Here is a tiny trained network, its code and every weight. The questions are about switching its units off for an input and a class, where a switched-off unit gives its printed mean instead of its output.

import numpy as np


def w(rows, s, z=0):
    codes = np.array(rows[::2]) - 128.0
    scale = np.full(codes.shape[1], s)
    scale[-1] = z or s
    return codes * scale


def f(y):
    return np.maximum(y, 0)


def log_softmax(a):
    a = a - a.max(-1, keepdims=True)
    return a - np.log(np.exp(a).sum(-1, keepdims=True))


def net(x, mask):
    res = np.array(x, float).reshape(1, 4) / 4 @ E
    y = f(res @ A[0][:, :-1].T + A[0][:, -1])
    res = res + np.where(mask, y, B[0][:, -1]) @ B[0][:, :-1]
    return log_softmax(res[-1] @ U[:, :-1].T + U[:, -1])


A, B = {}, {}
E = w([
[218,60,107,82,196,74],'x0',
[135,50,201,67,114,177],'x1',
[133,146,137,122,132,127],'x2',
[170,158,127,127,2,93],'x3',
],0.0089)
A[0] = w([
[2,144,220,175,114,251,105],'N0',
[81,224,59,196,12,131,254],'N1',
[123,106,188,111,93,185,95],'N2',
[138,48,126,74,184,164,214],'N3',
[26,156,108,147,230,178,74],'N4',
[114,60,187,62,45,192,161],'N5',
[100,92,142,43,185,187,14],'N6',
[161,73,162,71,179,166,64],'N7',
[103,132,124,199,195,107,219],'N8',
],0.0072,0.0013)
B[0] = w([
[223,114,103,187,153,47,216],'N0',
[44,254,128,107,75,194,255],'N1',
[244,149,110,204,160,32,169],'N2',
[76,81,215,140,194,217,195],'N3',
[245,134,70,187,80,25,180],'N4',
[170,68,146,172,142,37,203],'N5',
[46,160,118,79,131,232,175],'N6',
[88,135,227,68,173,208,184],'N7',
[213,113,92,146,135,29,166],'N8',
],0.0061,0.0089)
U = w([
[172,129,96,141,86,57,254],'0',
[189,75,135,143,180,76,65],'1',
[3,147,151,95,120,254,45],'2',
],0.0097,0.00095)

Each question gives the input, the list of numbers given to net, and the class t.
The units are the neurons (one row each of A and B). Each row of codes is followed by its name. A weight is (code - 128) times the scale printed after its matrix; where a second scale follows, it is the last column's (A, B and U).
mask holds one flag per neuron, in row order. A switched-off neuron (its flag False) gives its mean, the last column of its row in B, instead of its output. The means were averaged over made-up inputs and are rounded, as every weight is.
A unit's drop is (log p(t) with every unit on - log p(t) with that unit switched off) / (log p(t) with every unit on - log p(t) with every unit switched off).
The circuit of an input: a set's keep is (log p(t) with only the set's units on - log p(t) with every unit switched off) / (log p(t) with every unit on - log p(t) with every unit switched off). Starting from all 9 units, units are removed one at a time, each time the one whose removal leaves the highest keep (on an exact tie, the one counted first), for as long as the keep stays at least 0.8.
circuit, biggest first: the units of the circuit, biggest drop first
top k neurons: the k neurons with the biggest drops, biggest first
drop when u is switched off: that unit's drop, to one decimal
input [2,2,-5,-8], class 2: circuit, biggest first	(N6)
input [-1,-5,7,6], class 2: circuit, biggest first	(N1; N0)
input [-2,4,0,-5], class 1: top 3 neurons	(N1; N0; N4)
input [-4,4,3,1], class 0: top 2 neurons	(N3; N7)
input [6,8,-2,-2], class 2: top 3 neurons	(N6; N7; N3)
input [-2,0,-4,-8], class 0: top 2 neurons	(N4; N5)
input [-1,7,-2,-7], class 1: top 3 neurons	(N0; N1; N4)
input [-6,1,6,2], class 0: top 2 neurons	(N0; N3)
input [-1,4,-3,-3], class 1: top 2 neurons	(N1; N0)
input [-7,-8,6,7], class 2: drop when N1 is switched off	0.7
input [-3,8,7,-7], class 1: drop when N7 is switched off	0.0
input [-5,-7,-5,-6], class 0: drop when N4 is switched off	0.1
